Here is a tiny trained network, its code and every weight. The questions are about switching its units off for an input and a class, where a switched-off unit gives its printed mean instead of its output.

import numpy as np


def w(rows, s, z=0):
    codes = np.array(rows[::2]) - 128.0
    scale = np.full(codes.shape[1], s)
    scale[-1] = z or s
    return codes * scale


def f(y):
    return np.maximum(y, 0)


def log_softmax(a):
    a = a - a.max(-1, keepdims=True)
    return a - np.log(np.exp(a).sum(-1, keepdims=True))


def net(x, mask):
    res = np.array(x, float).reshape(1, 4) / 4 @ E
    y = f(res @ A[0][:, :-1].T + A[0][:, -1])
    res = res + np.where(mask, y, B[0][:, -1]) @ B[0][:, :-1]
    return log_softmax(res[-1] @ U[:, :-1].T + U[:, -1])


A, B = {}, {}
E = w([
[156,145,137,82,170,136,180,167,166],'x0',
[157,118,51,186,139,139,148,116,30],'x1',
[87,198,176,165,189,32,110,135,115],'x2',
[47,90,154,108,49,121,43,2,127],'x3',
],0.0073)
A[0] = w([
[11,196,192,166,137,18,65,70,90,252],'N0',
[110,170,242,52,141,116,140,154,253,185],'N1',
[195,148,53,186,194,117,197,188,53,212],'N2',
[129,9,70,97,48,210,109,78,112,189],'N3',
[17,118,191,142,47,106,14,56,142,222],'N4',
[113,20,93,105,29,184,68,58,117,211],'N5',
[205,113,23,176,153,144,177,177,53,201],'N6',
[181,188,152,78,188,125,213,210,209,188],'N7',
],0.0054,0.0021)
B[0] = w([
[11,123,158,192,177,31,46,69,59,245],'N0',
[114,2,248,8,181,86,146,167,41,212],'N1',
[177,230,31,217,137,156,123,167,157,220],'N2',
[91,74,61,74,18,219,212,36,126,227],'N3',
[17,62,195,83,45,79,63,76,240,255],'N4',
[39,29,89,39,5,185,182,15,134,241],'N5',
[206,201,17,192,84,190,132,167,184,216],'N6',
[207,118,171,78,196,139,209,238,85,216],'N7',
],0.0057,0.0073)
U = w([
[109,71,98,89,71,202,179,67,133,80],'0',
[83,101,186,123,116,44,2,98,153,20],'1',
[165,97,189,69,216,112,185,183,71,129],'2',
[112,179,89,195,189,79,91,110,50,249],'3',
[209,198,67,171,123,180,148,172,214,144],'4',
],0.008,0.00018)

Each question gives the input, the list of numbers given to net, and the class t.
The units are the neurons (one row each of A and B). Each row of codes is followed by its name. A weight is (code - 128) times the scale printed after its matrix; where a second scale follows, it is the last column's (A, B and U).
mask holds one flag per neuron, in row order. A switched-off neuron (its flag False) gives its mean, the last column of its row in B, instead of its output. The means were averaged over made-up inputs and are rounded, as every weight is.
A unit's drop is (log p(t) with every unit on - log p(t) with that unit switched off) / (log p(t) with every unit on - log p(t) with every unit switched off).
The circuit of an input: a set's keep is (log p(t) with only the set's units on - log p(t) with every unit switched off) / (log p(t) with every unit on - log p(t) with every unit switched off). Starting from all 8 units, units are removed one at a time, each time the one whose removal leaves the highest keep (on an exact tie, the one counted first), for as long as the keep stays at least 0.8.
circuit, biggest first: the units of the circuit, biggest drop first
k most important neurons: the k neurons with the biggest drops, biggest first
drop when u is switched off: that unit's drop, to one decimal
input [5,0,-4,-7], class 4: circuit, biggest first : N2
input [3,8,5,-2], class 4: circuit, biggest first : N6; N2
input [-5,-8,7,-5], class 2: circuit, biggest first : N7; N1
input [-1,-4,7,-3], class 2: circuit, biggest first : N7; N1
input [4,0,7,0], class 2: 4 most important neurons : N4; N7; N1; N6
input [2,-2,-6,-3], class 4: circuit, biggest first : N5; N4; N0
input [1,-7,-7,-7], class 2: 2 most important neurons : N1; N7
input [5,-3,-6,-5], class 2: 2 most important neurons : N7; N1
input [-1,6,-7,-4], class 4: 2 most important neurons : N6; N2
input [8,0,6,3], class 2: drop when N7 is switched off : 0.2
input [0,-8,-2,-3], class 2: drop when N6 is switched off : 0.0
input [7,-3,5,1], class 2: drop when N7 is switched off : 0.1
